Below is a small trained network, with its code and all its weights. Each question gives an input and a class and asks what happens when units are switched off, that is, made to give their printed mean instead of their output.

import numpy as np


def w(rows, s, z=0):
    codes = np.array(rows[::2]) - 128.0
    scale = np.full(codes.shape[1], s)
    scale[-1] = z or s
    return codes * scale


def f(y):
    return y / 2 * (1 + np.tanh(0.7978845608 * (y + 0.044715 * y**3)))


def log_softmax(a):
    a = a - a.max(-1, keepdims=True)
    return a - np.log(np.exp(a).sum(-1, keepdims=True))


def net(x, mask):
    res = np.array(x, float).reshape(1, 7) / 4 @ E
    y = f(res @ A[0][:, :-1].T + A[0][:, -1])
    res = res + np.where(mask, y, B[0][:, -1]) @ B[0][:, :-1]
    return log_softmax(res[-1] @ U[:, :-1].T + U[:, -1])


A, B = {}, {}
E = w([
[132,11,75,115],'x0',
[205,84,212,111],'x1',
[95,107,190,51],'x2',
[164,147,48,99],'x3',
[94,115,105,69],'x4',
[90,71,117,197],'x5',
[188,159,57,114],'x6',
],0.011)
A[0] = w([
[246,103,123,14,58],'n1',
[140,96,128,251,253],'n2',
[123,207,186,107,239],'n3',
[102,139,52,201,190],'n4',
[107,204,137,70,31],'n5',
[207,125,121,254,103],'n6',
],0.0083,0.0021)
B[0] = w([
[254,70,140,71,232],'n1',
[121,150,187,235,255],'n2',
[100,203,160,61,215],'n3',
[99,150,69,247,238],'n4',
[120,167,117,79,173],'n5',
[204,162,212,225,245],'n6',
],0.0075,0.0074)
U = w([
[161,178,81,132,57],'0',
[189,161,119,209,97],'1',
[224,113,112,76,101],'2',
[126,57,3,115,165],'3',
[80,181,16,162,89],'4',
[139,220,105,73,121],'5',
[53,30,177,136,114],'6',
[118,160,185,135,254],'7',
],0.011,0.0068)

Each question gives the input, the list of numbers given to net, and the class t.
The units are the neurons (one row each of A and B). Each row of codes is followed by its name. A weight is (code - 128) times the scale printed after its matrix; where a second scale follows, it is the last column's (A, B and U).
mask holds one flag per neuron, in row order. A switched-off neuron (its flag False) gives its mean, the last column of its row in B, instead of its output. The means were averaged over made-up inputs and are rounded, as every weight is.
A unit's drop is (log p(t) with every unit on - log p(t) with that unit switched off) / (log p(t) with every unit on - log p(t) with every unit switched off).
The circuit of an input: a set's keep is (log p(t) with only the set's units on - log p(t) with every unit switched off) / (log p(t) with every unit on - log p(t) with every unit switched off). Starting from all 6 units, units are removed one at a time, each time the one whose removal leaves the highest keep (on an exact tie, the one counted first), for as long as the keep stays at least 0.8.
circuit, biggest first: the units of the circuit, biggest drop first
most important unit: the unit with the biggest drop
top k neurons: the k neurons with the biggest drops, biggest first
drop when u is switched off: that unit's drop, to one decimal
input [-2,8,5,3,3,7,2], class 2: most important unit	n1
input [-2,-3,-5,1,3,-3,-3], class 4: circuit, biggest first	[n1 n6]
input [3,4,1,-4,4,-2,-1], class 2: circuit, biggest first	[n2 n1]
input [-4,1,4,-2,7,-7,-1], class 5: circuit, biggest first	[n3 n5]
input [2,7,2,7,-6,0,-6], class 2: circuit, biggest first	[n1 n4]
input [8,-5,-6,-5,0,7,-5], class 1: circuit, biggest first	[n2 n4]
input [-5,8,7,-1,5,4,2], class 2: top 2 neurons	[n1 n2]
input [4,-3,-1,-3,2,-2,6], class 3: drop when n5 is switched off	0.0
input [0,5,3,-4,8,-4,2], class 2: drop when n1 is switched off	0.5
input [4,-6,2,4,-8,7,6], class 1: drop when n1 is switched off	-0.1
